(in the rows, 128 means zero)
Known rows:
bredri: [105  77 129 137 134  79 111 113  99 123 148 118 155 137 138 115  79 107
 151 100 138 150 135  77 129 118 168 116 173 137 158 116 148]
minomar: [ 86  81 132 139 122  85  97 105 125 148 127 135 139 134 123 136 107 104
 163 104 150 149 142  84 146  87 149 112 146 149 158 130 138]
begral: [ 85  59 138 158 139  91 111 110 141 145 108 162 138 119 121 107 144 143
 139 102 157 141 131  70 147 107 166 124 156 118 191 130 129]
brago: [ 96  60 133 135 124  82  95 109 105 120 134 132 156 127 130 131  95 122
 162 101 148 146 134  79 124 102 153 115 154 144 161 125 146]
lodu: [ 81  69 133 137 123  79 105 123 132 143 120 131 146 131 116 128  97 126
 161 106 151 144 132  80  71 101 149 123 112 143 170 126 131]
zova: [ 83  88 130 131 130  87  97 108 127 146 134 133 140 128 124 116  95 110
 164 107 147 150 133  91  97  93 148 116 138 146 161 126 135]
voron: [114  49 126 136 144 121 100 104 160 157 153 140 166 135 126  81 191 112
 164 107 168 133 119  95 171  99 158 128 118 125 124 109 119]
gutes: [118  41 126 152 144 128  85 120 159 145 150 144 185 124 115 122 175  86
 153 105 165 125 122  88 111 103 156 121  79  90 136 104 121]
plekegik: [112  20 131 133 134  96 112 106 121 125 147 121 155 122 129 113 121 109
 166 102 145 135 133  97 158  78 137 130 140 124 146 111 137]
stubrar: [103  64 117 148 157 116  93 104 158 167 142 159 170 134 125  66 203 122
 162 107 167 137 121  89 196 102 166 127 156 130 134 118 121]
skubrem: [ 89  45 129 132 127  72  87 106 123 122 133 138 153 122 124 136 119 128
 177 107 151 148 141  91 150  94 137 114 133 141 158 132 144]
stinal: [102  53 134 136 129 101 109 100 136 136 137 121 140 131 124 109 116  88
 162 104 148 138 133 100 161  72 140 133 133 123 143 112 132]
bekan: [ 89  77 135 146 121  90  92 118 118 139 115 134 146 131 127 151  84  96
 159  97 148 145 136  60 125  98 166 112 124 142 162 125 145]
ludras: [113  36 121 141 150 117 103 105 161 147 141 156 157 120 126  89 184  85
 176 106 168 128 122  93 162  86 148 117  99 116 129 117 124]
kleske: [ 87  77 134 160 140  99 106 116 121 119 119 157 141 109 123 119 121 114
 135  96 156 140 126  77 125 109 171 111 154  90 193 134 142]
dutril: [ 80  75 134 129 109  82  58  98 132 135 145 133 162 131 110 147 158 141
 161 111 154 160 139 121 138  90 139 109 135 123 169 123 136]
skesu: [120  67 121 145 150 137  93 111 138 146 168 143 171 128 126 110 166  72
 145 104 158 132 118  96 137 105 162 110 111  85 123 107 128]
sabisur: [ 90  52 130 123 129 100 109 100 153 160 145 134 143 127 120  95 173 128
 167 110 168 146 123 104 136  91 141 125 109 133 151 119 121]

Facts:
begral {θ=b, Ψ=906, σ=traruk}
bekan {θ=a, Ψ=460, σ=stokli}
beklinir {Ψ=906, σ=mobrol}
biskor {ε=rebrum, θ=c, Ψ=906, σ=kluko}
bitrun {ε=plezono, θ=a, Ψ=460, σ=tupes}
bovutem {ε=nupo, trobril, θ=a, Ψ=906, σ=traruk}
brabok {Ψ=357, σ=draka}
brago {ε=zopa, θ=a, Ψ=962, σ=tribruk}
bredri {θ=a, Ψ=357, σ=plekegik}
brigim {θ=b, Ψ=357, σ=traruk}
brivom {ε=klonoklum, griflo, θ=a, Ψ=906, σ=soze}
bropen {θ=a, Ψ=67, σ=grevul}
brudrun {ε=godruk, mami, θ=a, Ψ=460, σ=plekegik}
brune {θ=c, Ψ=906, σ=vitras}
dabru {θ=g, Ψ=67, σ=vastem}
dalos {θ=a, Ψ=357, σ=skiflu}
dodrafos {θ=a, Ψ=906, σ=rokedres}
domel {θ=a, Ψ=962, σ=soze}
draka {Ψ=460}
drefla {ε=lidal, θ=a, Ψ=357, σ=menestil}
dreskem {θ=d, Ψ=357, σ=gegro}
drigi {Ψ=67}
driplal {θ=e, Ψ=357, σ=kledran}
drome {θ=d, Ψ=906, σ=tribruk}
druskudro {ε=skeplak, θ=c, Ψ=906, σ=mobrol}
dutril {ε=mozom, θ=a, Ψ=67, σ=brabok}
dutul {Ψ=67, σ=grevul}
fegrik {θ=a, Ψ=962, σ=plekegik}
fisopir {θ=b, Ψ=906, σ=kledran}
flabim {θ=d, Ψ=460, σ=stokli}
flafligro {Ψ=67, σ=draka}
flaplan {ε=domel, θ=c, Ψ=357, σ=soze}
flastal {ε=kestem, θ=c, Ψ=357, σ=kibe}
fliplar {θ=b, Ψ=460, σ=traruk}
flolun {ε=kodrol, θ=b, Ψ=67, σ=menestil}
folus {Ψ=357, σ=gifin}
gegro {Ψ=67, σ=brabok}
gifin {Ψ=906}
gigri {ε=kidanul, θ=b, Ψ=357, σ=stokli}
godruk {ε=bredri, valak, θ=a, Ψ=962, σ=plekegik}
gosel {Ψ=357, σ=stinal}
gradul {ε=kluskisker, zatran, kiplipek, θ=b, Ψ=906, σ=soze}
grevul {Ψ=357}
griflo {θ=a, Ψ=357, σ=soze}
griluklin {ε=nupo, θ=d, Ψ=357, σ=traruk}
gruvules {ε=bropen, vafak, θ=d, Ψ=357, σ=grevul}
gudim {θ=e, Ψ=460, σ=rokedres}
gutes {θ=c, Ψ=906, σ=brabok}
keskim {θ=a, Ψ=906, σ=grevul}
kestem {ε=flastal, θ=c, Ψ=67, σ=kibe}
kibe {Ψ=460, σ=grevul}
kidanul {θ=a, Ψ=357, σ=stokli}
kiplipek {ε=domel, θ=b, Ψ=962, σ=soze}
klapo {ε=tupuger, zokom, bitrun, θ=e, Ψ=906, σ=tupes}
klarer {θ=a, Ψ=357, σ=skiflu}
kledran {Ψ=67, σ=mobrol}
kleske {θ=b, Ψ=460, σ=draka}
klimu {θ=a, Ψ=906, σ=rokedres}
klisteven {ε=tinek, θ=a, Ψ=357, σ=drigi}
klizok {ε=voron, θ=b, Ψ=357, σ=gosel}
klonoklum {ε=griflo, flaplan, θ=b, Ψ=460, σ=soze}
kluko {Ψ=906, σ=brabok}
kluskisker {ε=gradul, griflo, θ=b, Ψ=67, σ=soze}
klusko {ε=nuze, θ=a, Ψ=67, σ=stinal}
klutum {ε=dalos, θ=b, Ψ=962, σ=skiflu}
kodo {ε=bredri, plugus, θ=g, Ψ=906, σ=plekegik}
kodrol {θ=c, Ψ=906, σ=menestil}
larodrin {ε=vupar, zatrorar, θ=a, Ψ=67, σ=gegro}
latron {θ=a, Ψ=906, σ=dutul}
lidal {θ=a, Ψ=962, σ=menestil}
liklan {θ=f, Ψ=67, σ=folus}
lodu {θ=a, Ψ=906, σ=kledran}
ludras {ε=tega, θ=c, Ψ=962, σ=gifin}
lusun {θ=a, Ψ=357, σ=dutul}
luzu {ε=sibris, θ=d, Ψ=962, σ=skiflu}
mami {ε=kodo, θ=a, Ψ=357, σ=plekegik}
menestil {Ψ=357, σ=mobrol}
minomar {ε=vafak, θ=a, Ψ=357, σ=grevul}
mobrol {Ψ=357}
molutim {θ=a, Ψ=906, σ=plekegik}
mozom {θ=e, Ψ=962, σ=brabok}
mulon {θ=a, Ψ=460, σ=vastem}
napeles {ε=rini, biskor, rebrum, nufle, θ=a, Ψ=962, σ=kluko}
natru {ε=nuze, θ=a, Ψ=357, σ=stinal}
natrul {ε=lidal, θ=a, Ψ=67, σ=menestil}
nonor {ε=bitrun, θ=a, Ψ=460, σ=tupes}
nufle {ε=tritrol, θ=a, Ψ=460, σ=kluko}
nupo {θ=f, Ψ=357, σ=traruk}
nuze {θ=g, Ψ=357, σ=stinal}
plaske {ε=tupuger, zokom, skilal, θ=a, Ψ=357, σ=tupes}
plekegik {Ψ=357, σ=drigi}
plezono {θ=b, Ψ=67, σ=tupes}
plugus {ε=bredri, θ=b, Ψ=962, σ=plekegik}
pulir {ε=vibral, rozer, gigri, θ=b, Ψ=906, σ=stokli}
putru {θ=b, Ψ=357, σ=skanom}
rebrum {θ=a, Ψ=460, σ=kluko}
rigi {θ=a, Ψ=460, σ=stinal}
rini {ε=biskor, nufle, θ=e, Ψ=67, σ=kluko}
rinukes {θ=e, Ψ=460, σ=gosel}
rokedres {Ψ=906, σ=stinal}
rozer {θ=a, Ψ=357, σ=stokli}
ruven {ε=skidis, θ=a, Ψ=460, σ=draka}
sabisur {ε=druskudro, θ=e, Ψ=67, σ=mobrol}
samon {θ=d, Ψ=357, σ=stokli}
sibris {ε=klarer, skovun, klutum, θ=b, Ψ=357, σ=skiflu}
skabre {ε=bekan, θ=a, Ψ=460, σ=stokli}
skanom {Ψ=906, σ=grevul}
skatul {ε=skesu, θ=b, Ψ=67, σ=brabok}
skebam {θ=b, Ψ=67, σ=skanom}
skeplak {ε=zova, druskudro, θ=b, Ψ=67, σ=mobrol}
skesu {θ=c, Ψ=357, σ=brabok}
skidis {ε=zotom, kleske, θ=a, Ψ=357, σ=draka}
skiflu {Ψ=906, σ=gifin}
skilal {ε=nonor, θ=b, Ψ=357, σ=tupes}
skovun {ε=sibris, θ=a, Ψ=357, σ=skiflu}
skubrem {ε=brago, θ=a, Ψ=962, σ=tribruk}
soze {Ψ=962, σ=mobrol}
stinal {Ψ=357}
stokli {Ψ=906, σ=traruk}
stubrar {θ=d, Ψ=67, σ=stokli}
sudrom {ε=mulon, θ=f, Ψ=460, σ=vastem}
sufu {θ=c, Ψ=357, σ=skanom}
tagras {θ=a, Ψ=962, σ=vastem}
tega {θ=f, Ψ=906, σ=gifin}
tinek {θ=e, Ψ=357, σ=drigi}
traruk {Ψ=357}
tribruk {Ψ=962, σ=drigi}
tritrol {ε=biskor, θ=f, Ψ=67, σ=kluko}
trobril {ε=nupo, θ=a, Ψ=67, σ=traruk}
trogru {ε=trulam, θ=b, Ψ=357, σ=flafligro}
troplo {ε=flastal, θ=c, Ψ=357, σ=kibe}
trulam {θ=e, Ψ=357, σ=flafligro}
tupes {Ψ=906, σ=brabok}
tupuger {ε=skilal, θ=a, Ψ=906, σ=tupes}
vadom {θ=b, Ψ=906, σ=gifin}
vafak {ε=minomar, θ=b, Ψ=357, σ=grevul}
valak {ε=mami, θ=d, Ψ=906, σ=plekegik}
vastem {Ψ=67, σ=grevul}
vatron {θ=a, Ψ=962, σ=dutul}
vibral {ε=pulir, θ=a, Ψ=906, σ=stokli}
viter {θ=a, Ψ=460, σ=brabok}
vitras {Ψ=357, σ=mobrol}
voron {ε=klizok, θ=c, Ψ=67, σ=gosel}
vuflim {ε=skilal, θ=a, Ψ=460, σ=tupes}
vupar {θ=a, Ψ=962, σ=gegro}
vutra {θ=c, Ψ=906, σ=skanom}
zabe {ε=kodo, θ=a, Ψ=460, σ=plekegik}
zatran {ε=kluskisker, griflo, θ=a, Ψ=357, σ=soze}
zatrorar {ε=dreskem, θ=a, Ψ=460, σ=gegro}
zogeflun {θ=a, Ψ=67, σ=beklinir}
zokom {θ=a, Ψ=357, σ=tupes}
zopa {ε=brago, θ=b, Ψ=962, σ=tribruk}
zotom {θ=a, Ψ=906, σ=draka}
zova {ε=skeplak, θ=a, Ψ=357, σ=mobrol}

Rows:
No name comes twice in this set of rows, the named rows included.
[ 70  69 132 132 139  85 119  96 143 145 126 156 132 111 115  70 177 153
 150 111 164 158 124  99 145 100 147 125 168 127 191 137 126] => flolun
[ 82  80 138 126 119  79  85 104 130 149 134 129 150 143 122 128 142 127
 162 107 153 155 137  96 156  96 152 120 150 158 159 124 135] => trobril
[105  34 103 154 161 113 137 128 177 145 155 125 136 121 130  61 146  80
 174 108 170 148 118 133 120 114 167 110 110 102 113 124 120] => flaplan
[111  81 115 156 168 132  84 110 136 149 158 160 178 124 122  87 174  83
 142 107 157 136 119  97 134 107 168 108 150  93 137 115 129] => dreskem
[ 76  83 134 136 141  88 114  96 133 147 130 153 131 118 121  70 161 148
 139 107 161 155 120  91 139 105 159 123 175 126 190 134 128] => skeplak
[103  52 130 134 120  69 105 107 109 125 145 127 156 123 133 122  91 123
 167 103 142 153 139  85 131 109 154 108 162 142 163 120 146] => mami
[ 83  57 134 146 118  79  91 116 138 142 109 145 142 121 121 156 115 108
 179 104 152 146 142  71 128  85 147 110 109 138 166 130 141] => skabre
[120  20 119 158 164 110 100 122 148 146 133 162 177 116 123  79 170 136
 159 104 159 123 120  75 136 112 165 129 135 118 143 113 124] => drome
[ 84 100 141 130 117  88  78 102 120 149 134 124 148 146 127 119 123 120
 152 102 149 155 137  91 158  96 162 122 158 153 155 120 135] => bropen
[ 93  68 131 120 121 107 100 105 144 140 138 112 142 135 120  85 130 109
 160 104 150 141 122 111 133  81 141 141 130 136 147 117 122] => kledran
[ 96  91 131 150 112  98  68 119 109 116 133 131 163 129 122 161  74  91
 143  99 141 143 133  82  79 103 164 107 122 106 161 121 150] => rebrum
[ 82  71 130 149 149  91 110  99 134 138 133 165 131 105 118 109 170 130
 150 110 159 152 133  98 164  93 145 111 166  98 189 137 135] => trogru
[ 78  61 125 152 122  65 128 104 175 127 114 160 130 104 113  69 131 125
 160 106 155 154 127  81  86 116 156 123 142 103 207 123 121] => gradul
[ 78 116 152 131 162 137  68 106  71 171 139 168 150 129 118 150 199 181
 102 109 164 135 117  87 155  76 156 126 165 127 180 142 141] => plezono

The same objects again, as new rows of numbers:
Known rows:
soze: [120 122 141 122 110 112 128 116 122 125 132 115 126 137 133 127 127 128
 116 124 131 115 115 137 128 144 139 114 124]
zokom: [126 135 133 136 141 118 129 105 127 120 116  93 127 138 120 122 118 123
 193 117 110 125 167 115 149 110 116 142 133]
griluklin: [136 132 117 107 147 136 124 131 121 119 136 124 130 115 122 136 126 121
 133 135 125 153 125 136 149 121 131 125 120]
dutul: [121 129 158 125 124 108 131 119 128 126 130 115 124 136 132 129 126 127
 121 126 133 130 116 131 144 142 137 119 128]
bekan: [127 135 117 118  89 103 127 115 123 122 125  82 128 141 130 122 130 121
 193 120 103 124 152 141 136 107 119 135 127]
putru: [119 122 150 156 129 128 127 126 137 136 116 158 127 133 132 127 128 132
  71 132 137 132 105 124 105 140 118 112 114]
lodu: [130 130 125 108  93 119 129 125 124 152 124  72 127 138 135 127 134 115
 159 123  91 117 149 128 131 105 119 137 136]
kluskisker: [125 121 144 126 122 160 129 151 138 130 125 148 132 119 133 142 118 156
 126 143 148 155 108 154  81 163 121  73 139]
zogeflun: [127 137 130 114  93 101 128 121 127 127 126  81 129 145 131 123 130 119
 191 120 100 132 154 139 145 105 117 135 130]
gruvules: [137 131 117 106 146 137 124 132 121 119 135 123 130 116 123 136 126 120
 132 135 125 153 124 137 147 121 128 123 120]
zatrorar: [136 137  93 129 131 137 130 122 128 104 131 121 129 118 116 123 125 133
 201 123 128 123 166 129 142 108 133 156 136]
gigri: [129 130 126 153 145 148 125 140 136 127 122 191 130 124 127 135 132 144
  65 137 150 139 111 133  99 141 132 120 114]
kleske: [116 102 133 154 139 129 135 119 138 115 126 175 127 125 125 119 123 142
 113 126 156 106 116 115 113 145 124 117 115]
nuze: [118 125 146 170 124 132 128 126 142 136 111 172 128 138 133 127 131 141
  67 131 142 125 113 124  92 140 118 118 113]
latron: [129 128 124 107  96 117 129 125 124 151 125  78 128 140 134 127 134 117
 163 122  91 115 151 128 130 105 117 134 135]
skovun: [137 146  95 119 121 128 123 136 125 116 128 127 134 131 123 134 134 134
 182 127 113 140 160 144 135 101 125 148 124]
driplal: [120 125 156 147 137 124 126 128 131 139 123 143 125 126 132 128 126 121
  69 136 141 139  88 118 123 147 119 110 122]
mozom: [119 110 145 151 153 141 132 117 133 121 130 148 123 114 124 115 116 124
  83 130 156 111  96 104 127 152 127 118 133]

Rows:
No name comes twice in this set of rows, the named rows included.
[127 124 143 110 132 118 126 117 121 129 130  88 126 124 127 129 122 109
 142 130 113 146 120 127 157 122 117 116 120] => samon
[128 119 133 158 169 157 132 134 144 114 126 195 129 116 121 124 121 145
  80 132 164 128 121 114 114 145 135 128 126] => skatul
[126 121 128 132 119 156 127 143 134 125 124 161 130 118 132 138 121 153
 111 141 150 142 107 153  74 159 126  82 130] => klonoklum
[121 129 147 128 116 109 130 112 125 126 129 115 123 131 131 128 125 126
 122 126 134 124 114 135 135 144 139 120 126] => kibe
[130 140 111 105  96 147 126 142 123 126 126  80 134 126 128 146 123 145
 242 134 109 156 156 163 116 124 112 101 142] => zatran
[136 130 106  90  99 146 127 146 123 145 131  90 132 129 134 141 130 136
 194 130  99 132 155 150 108 117 121 115 144] => brivom
[133 115 141 137 195 160 129 135 132 141 127 184 126 109 123 129 117 131
  38 133 156 122 105 101 109 153 140 121 141] => klapo
[127 119 149 100 128 112 128 120 124 125 134  86 126 127 129 124 122 109
 144 128 114 144 120 129 159 124 121 112 125] => stubrar
[123 134 128 113  88 117 127 125 123 130 121  66 131 141 131 134 127 130
 224 126  97 140 153 148 129 114 104 111 132] => griflo
[119 122 155 145 141 122 126 129 130 135 123 147 126 127 132 128 126 123
  72 134 142 137  90 118 124 148 119 110 120] => tinek
[120 124 159 141 152 126 136 109 133 118 130 121 122 122 122 124 119 128
 136 125 148 122 126 110 160 144 139 130 136] => gegro
[136 142 106 132 159 136 126 120 127 109 122 132 132 128 115 130 121 135
 182 121 122 132 172 126 143 107 129 152 133] => plaske
[123 103 157 130 171 143 134 125 129 149 131 130 122 106 127 121 118 113
  71 134 145 116  91  90 138 152 124 115 142] => gutes

